[-13 -19 -29 -86] gives -86
[ 14 -75  10 -23 -67  -5 -18] gives -18
[-69 -79  55  73 -41  33] gives 33
[-32 -29 -64  25 -58] gives -58
[-70   3  48 -40] gives -40
[-27  13  54  -2 -46 -70  37] gives 37
---
-44	-34	-76	10	-15	-55	-23 -> -23, -44

77	29	87	-12 -> -12, 77

19	-59	-65	4	-26
-1	16	18	-1	21
-20	50	38	-9	21
-> -26, -20

-19	6	70	-82	66	-57	3 -> 3, -19

6	-43	8	6
-61	-56	56	-79
-> 6, -61

-22	4	-15	22
65	0	-75	-50
-> 22, 65

16	-65	-36	-16	67	35 -> 35, 16

-71	-40	-1	-21 -> -21, -71
---
[4 6 3 7 3 1] --> 1, 4

[[ -54 -341  543  170 -409 -255]
 [-196 -190  431 -933 -302 -464]
 [ -23 -174 -370  270 -315  -26]] --> -255, -23

[[-437 -844 -531   98 -295  252  586]
 [-300 -396 -589  358   35  293  755]
 [-272 -316 -576  373   78  283  772]] --> 586, -272

[ 20   0 -18 -14 -43  43   1] --> 1, 20

[[82 64 79 83 75 39 67]
 [96 35 63 95 71 23 59]] --> 67, 96

[ -7 -28 -14  30] --> 30, -7

[-19  23  38  22 -44   4  27] --> 27, -19
---
70	85	153	68	90
171	196	32	154	193
114	148	98	103	154
| 196

488	820	347	456	734	151 | 820

579	251	651	210	655
726	322	573	210	355
368	478	605	210	819
| 819

3	70	90	67	54	63	62
69	22	70	3	60	73	35
96	74	42	32	29	59	62
| 96

196	223	336	-996	678 | 678

8	4	5	4	6	1
2	4	4	3	5	2
| 8

93	166	208	89	87	156
199	74	143	109	165	127
159	106	46	174	172	103
| 208

49	56	23	97 | 97
---
986  662  151  953  683  431  255 -> 986, 953

  48   203  -559   122   750  -439   659
-371   215  -588   129   923  -609   300
-> 923, 750

3093  5310  8314  2874  3800
9483  3275  5830  5157  5551
-> 9483, 8314

891  388  171  396
624  548  901  660
-> 901, 891

 41   34   17  -32 -> 41, 34

80   5  68  84 -> 84, 80
---
[ 15.3  -5.2   6.2  14.2 -10.7] ans = 6.2, 15.3

[-0.063  0.114 -0.086 -0.125  0.002] ans = -0.086, 0.114

[ 0.62  0.59 -1.28  1.29 -1.34] ans = -1.28, 1.29

[ -70.58  117.68 -151.67 -156.17  -53.52] ans = -151.67, 117.68

[[ -1.2   1.2 -10.1   3.1  -5.7]
 [  0.0   3.2   6.4   3.7 -15.7]
 [ -3.4   0.8  15.2   1.3  -2.2]] ans = 6.4, 15.2

[[-21.04 -11.12 -20.54 -22.30 -23.75  12.74 -23.49]
 [-20.24 -21.58 -20.82 -21.76 -22.91  12.67 -18.94]
 [-11.75 -19.86 -18.29 -18.53 -24.32  -5.11 -20.10]] ans = -21.76, 12.74

[[-197.7   -1.7   85.1 -189.5  176.1   23.7  -84.7]
 [  47.7  139.5  118.9   29.8  -16.9  173.4   -5.6]
 [  95.2   18.4  -76.7   -9.2 -224.5 -112.0  -83.9]] ans = 29.8, 176.1

[-0.65 -1.56 -0.62 -0.26 -0.91  1.10  0.78] ans = -0.26, 1.10

[[-0.23 -0.04  0.04 -0.01 -0.03 -0.01 -0.09]
 [-0.06 -0.08  0.09  0.17 -0.04 -0.05  0.07]
 [ 0.13 -0.11 -0.05 -0.17 -0.01 -0.08 -0.11]] ans = 0.17, 0.17
---
  0  -57   87  -68   21 gives 0, 21

  4   -3   18  -64  -19 gives 4, -19

 -8    7  -11  -13  -58   21
-35  -24  -50   13  -11   -4
-23  -18   62  -34    6    0
gives -8, 0

 -9  -61   -9  -16  -43  -18    5
  1   18   13   12   74   35    6
 55  -60  -15  -16   10   32  -37
gives -9, -37

 60   -3  -82   30  -37  -53   39 gives 60, 39

-23   13   -4  -86   12   30   51 gives -23, 51

 44   -2  -76   51   62 gives 44, 62

 -1  -17  -13   -3   29   20
  8   49   33  -14    0  -31
-16  -29  -63   34   26  -15
gives -1, -15
---
[-40  74  53 -53  51] ans = 51, -40

[[-75   9  29  38 -57]
 [ 56  33 -34  10 -78]
 [ 62  16   9 -14  -9]] ans = -57, 62

[[-18  -5 -28  38 -24  12]
 [-15  66  -7  66 -17  51]
 [-56  31  -6  54 -70  57]] ans = 12, -56

[ 56  69 -48  15 -37] ans = -37, 56

[[ -9   6  42 -14 -20]
 [-24 -63 -34 -24 -16]] ans = -20, -24

[-34   7  67   3] ans = 3, -34

[-72 -36 -63  45] ans = 45, -72

[-46 -42  36  58 -65] ans = -65, -46
---
-33	28	19	15	25	38 out 38
900	8	665	410 out 410
9546	6351	7107	5344	8387	2992 out 2992
12	137	140	244	38	164	129 out 129
7381	3672	2987	2515	8968 out 8968
-18	-14	22	-6	-27	49	-22 out -22
0	8	3	4	2	6	7 out 7
617	-586	9	-377	-721	-999	-745 out -745
89	60	40	30	5	1 out 1
-38	-40	-42	30	40	38 out 38
---
array([[3889, 4494, 5363, 2728, 4289],
       [4795, 3780, 3263, 8172, 2139]]) 3889, 2139

array([5, 0, 8, 3, 8, 6, 3]) 5, 3

array([[627, 249, 392, 397, 779],
       [579, 229, 325, 520, 123],
       [744, 218, 138, 649, 444]]) 627, 444

array([[ 298,   62, -666,  564,   38, -292, -186],
       [ 661, -133,  323, -195,   76, -209,  225],
       [-466,  308,  178,  634, -125,  239, -236]]) 298, -236

array([[-12, -17,   0, -18],
       [  8,  -1,  16, -41],
       [ -4,   5, -17,  42]]) -12, 42

array([[141,  84,  73, 100, 136],
       [ 63, 163, 218, 115,  86],
       [125, 114, 101, 133, 147]]) 141, 147

array([6, 4, 7, 5, 0, 3]) 6, 3
---
[[-11 -11  57  41   7]
 [  6 -23   5  13  21]
 [-29  74  28 -10 -67]] Answer: -23

[[ 20  23  64  40]
 [-12 -17  -7 -62]
 [-10 -20 -35 -62]] Answer: -17

[[-35 -87  35  46 -14 -20  -6]
 [-49  61 -65 -42  75 -55  22]
 [-15 -19 -13  59  13 -14  -2]] Answer: 61

[[-51 -36 -49   3  48]
 [-23  67 -16  -6  62]
 [ 67  29  -8  20  72]] Answer: 67

[[ -3 -77 -10 -10]
 [ -8  59 -18 -14]
 [ -2 -34   5  22]] Answer: 59

[[-29 -41 -19  40  34 -26 -13]
 [  3 -14 -72 -74  52 -31  -1]
 [-44  29  66 -26  38  47 -15]] Answer: -14

[[ 22 -43 -75 -50  16  70  67]
 [-34  87 -45 -48  85 -33 -57]
 [-27  69 -38 -34  72 -29 -42]] Answer: 87

[[ 16   7 -12 -65 -57]
 [-22  33  53  -1 -13]
 [-30  23  71   7  10]] Answer: 33
---
-5,84,61,-28,75 Answer: 84, -28

-36,2,22,-18,-86 Answer: 22, -86

34,55,5,30,-16,31
50,-17,-21,25,0,3
5,8,7,-32,9,-64
Answer: 55, -64

33,-71,-26,-5,69 Answer: 69, -71

18,-19,73,-17,-27
28,-28,28,3,-3
Answer: 73, -28

-12,35,11,78 Answer: 78, -12

9,40,68,6,-41,-3
-66,16,2,-46,-65,31
Answer: 68, -66

30,-38,5,-68 Answer: 30, -68

22,2,12,-20,30
81,35,18,-22,-29
Answer: 81, -29
---
[[-25 -14  45  -2]
 [-15   0   4  15]
 [  7 -20  16  44]]: -14

[ -8  26 -25 -12]: 26

[-298 -668  277  877]: -668

[ 775 -885  -67 -233]: -885

[[146 119  67 122]
 [101  93 133 122]
 [208 211  19 122]]: 119

[[473 508 497 212]
 [477 550 506 751]
 [498 628 499   8]]: 508

[[-338 -198 -192 -229]
 [-102 -183 -233 -109]
 [-773  737  -48  881]]: -198

[ 70 186 234  45]: 186

[[29 11 83 22]
 [25 50 39 55]]: 11

[[2 5 1 6]
 [2 1 1 3]
 [3 6 2 8]]: 5
---
array([10, 48, 70, 88, 33, 41, 76]) --> 88

array([ 57,  75, 222, 202]) --> 57

array([8, 4, 2, 6, 6, 4, 5]) --> 6

array([[ -8,  -6,  -7,  -5, -31,  29, -34],
       [ -5,  -7,  -6,  -4, -20, -46,  44]]) --> -4

array([[45, 79, 91, 75, 76],
       [84, 32, 33, 86, 51],
       [91, 64, 15, 59, 52]]) --> 64

array([221, 774, 956, 454, 146, 168, 672]) --> 454

array([5326, 8745, 2624, 7089]) --> 5326

array([[ -4, -32,  28, -27, -33,   4, -34],
       [-30, -14,  -7, -39, -28, -37, -38],
       [-25,   1, -25, -38, -37, -37, -34]]) --> -38

array([2, 2, 7, 1, 1]) --> 2
---
[-65  47 -57  58  12]: 12
[-32  29  46  55 -83]: 29
[-40 -25 -62  83 -59]: -40
[ -9  26  59  83 -10]: 26
[ -6 -26  23  65 -52]: -6
[-34 -31 -67  14   6]: -31
[ -8  -7 -13 -43 -74]: -13
[-83  84 -65  48  19]: 19
[ 31   2 -67 -84 -60]: -60
